Rows with their classes:
[ 19 -39   4 -37   5  46  -3   7  -8  62   4  14 -40 -15  28  11 -10 -33
   7 -20 -14  67   5 -11  13 -14   5  16   0  17  -4   9  13   2  37   1
  13 -29  11  -8  19 -10]
[72]
[ 67 -33  19  -7   4  43   7  -3  -7   5  -4   9  30 -20  22 -13  -1 -24
 -32 -56   9 -21  48 -19 -15  10  32  18 -13   2 -31  -5  71  -2  14 -40
  12 -10 -19 -21   3 -46]
[73]
[ 17 -17   1 -31  11  42  -8   6 -15  26  -2 -12   6 -16   1  -8   3 -11
  28 -27   4   9   1 -36   2  10  25  16  10  -3  10  -7  18  11  25  -8
   9  10   5  -8  25 -16]
[72]
[ 23  -1  12  19 -20  57   4 -16   3  -3 -15  -7  40 -10  -1  -4  25   3
 -26 -34  18  -4  -2 -20 -31  33   5  15 -13  18 -16  -3   8  -1  12   3
  -6   8  12   3   2 -28]
[73]
[ 15  17  16  22 -41 -11  32  -5  27 -29  13   4 -28 -14  38  -2  21 -18
 -31   5  -3 -13  23   9 -35  17  -2 -33 -14  55 -38   4  29 -10 -56 -27
  14 -15 -18  -5  -9 -34]
[73]
[ 35 -31  16  85   3  11   1 -12  -6 -37   7  10  19 -23  56 -22  13 -23
  -8 -58  11 -36  78  26 -13  12  22  -2 -13  26 -26  10  47  -7 -31 -50
   3 -33 -18 -18  20 -91]
[73]
[ 44   0  22  38 -12   9  18 -24   9 -53   4   8  74   3  -3  -5  56 -13
 -69  -3  45 -41  22  22 -29  27   5   8 -38   9 -21 -11 -24  11 -26 -27
   8 -20  -9  -5   1 -23]
[73]
[ 41 -10  -6 -11  17  -6  -4 -19  26 -22  -1  20   1  23  11  -8 -22   6
 -48 -27 -12 -28  19  13  28  -9 -10  20   1 -28 -14  27   3 -29 -11 -32
  -6 -34 -20 -11 -26 -14]
[73]
[ 33 -30   7   7 -27  46   3 -19  16 -18 -13  14  15  -7  10  -2  -9  18
 -23 -40  12 -19  17 -14  -5  34  17  13   3  14  -7   4  26 -16  24   4
 -18 -27   8  -8   0 -21]
[73]
[ 44  -4  20  32   5  22  -3 -69  11 -58   5   9  34  -4   1 -19  17  22
 -71 -10  60 -23  20   2 -30   9   5  19 -36  23 -30   4 -11 -24   1 -14
  11 -11  10 -16  16 -16]
[73]
[ 10  -1   3  22 -35  38   8 -60   9 -45 -13  -1  73   3 -19  16  15  15
 -38  -5  38  12  19  33 -23  18   7  17  -4  31   2   4 -18   7  28  18
 -23 -29  19  22  -3 -39]
[73]
[ 31 -17  16   3   9  27 -20 -17   0 -28 -11   5 -16 -12  24 -19  -5  26
  14 -61  17 -20  21   6 -20  11  10  -1  25  16   3   0   9 -15  42 -31
 -17 -24  -7   7   3 -56]
[73]
[ 31 -54  20 -10  15  30 -15 -11 -32   5   5   5   7 -20  -1 -13  18 -27
  -9 -48  43 -16  23   2  -8   5  38  28 -22   0 -17  -5  18  -3  21 -47
  14 -10   3 -28  27 -65]
[73]
[ 51 -15  14  48  24   7  23 -28   2  -7  -2 -14  83   7  -4  -4  36 -43
 -95  -5  36 -21  65  21 -25  27  39  25 -15 -21 -24 -28  16  -3  -3 -28
   0 -27  -6  -3  29 -48]
[73]
[ 69  10  18  15   7   2   6 -17  -5 -63 -17  30  52 -19  -8 -19   3 -12
 -48 -45  12 -44  14 -18 -28  25   4  33  30   3 -39  23  12  -2 -36 -29
 -25   8 -12 -24  -4 -78]
[73]
[ 58 -10  27  18  -7  29 -13 -25   8 -45  13   7  22 -13   8 -12  -9   8
 -57 -51  24 -33  17  -1 -26  -3   7   7   2   2 -35  12   6 -23 -12 -50
  -9 -17 -10 -12 -10 -25]
[73]
[ 41   5   4  50  19  -8   7  -2  21 -21  -7 -11  79 -16   8  32  33  13
 -48 -10  -1 -13  50  13 -42  44  15   8   7  -6  -9 -24  -1 -11 -30 -28
  -3  -7 -12  15  15 -28]
[73]
[ 35 -38  10 -14   9  59   3   3 -25  45 -18 -15   7 -27  34 -11  -6 -32
   8 -47   3   9  12 -24  -8  24  53  35 -32 -12 -13  -8  31   8  34 -12
   1  -7   3  -8  39 -20]
[72]
[ 75  24  20  24   9  26   1 -20  36 -26   8   4  62   9  22 -23  23  10
 -53 -93  26 -21  33  -6 -36  -5  -2  24  -7  10 -11   5  -1 -21 -20 -59
  12  10 -20  28   4 -29]
[73]
[  3 -17   7  12   1  19 -40   4  -3   9  -3 -20  -7  -8  25   0   6 -18
  28 -14  15   0   0 -23 -12  10  19   4  -6  16 -11 -15  18 -29   8   4
  31  -5  -8  -7  25 -10]
[72]
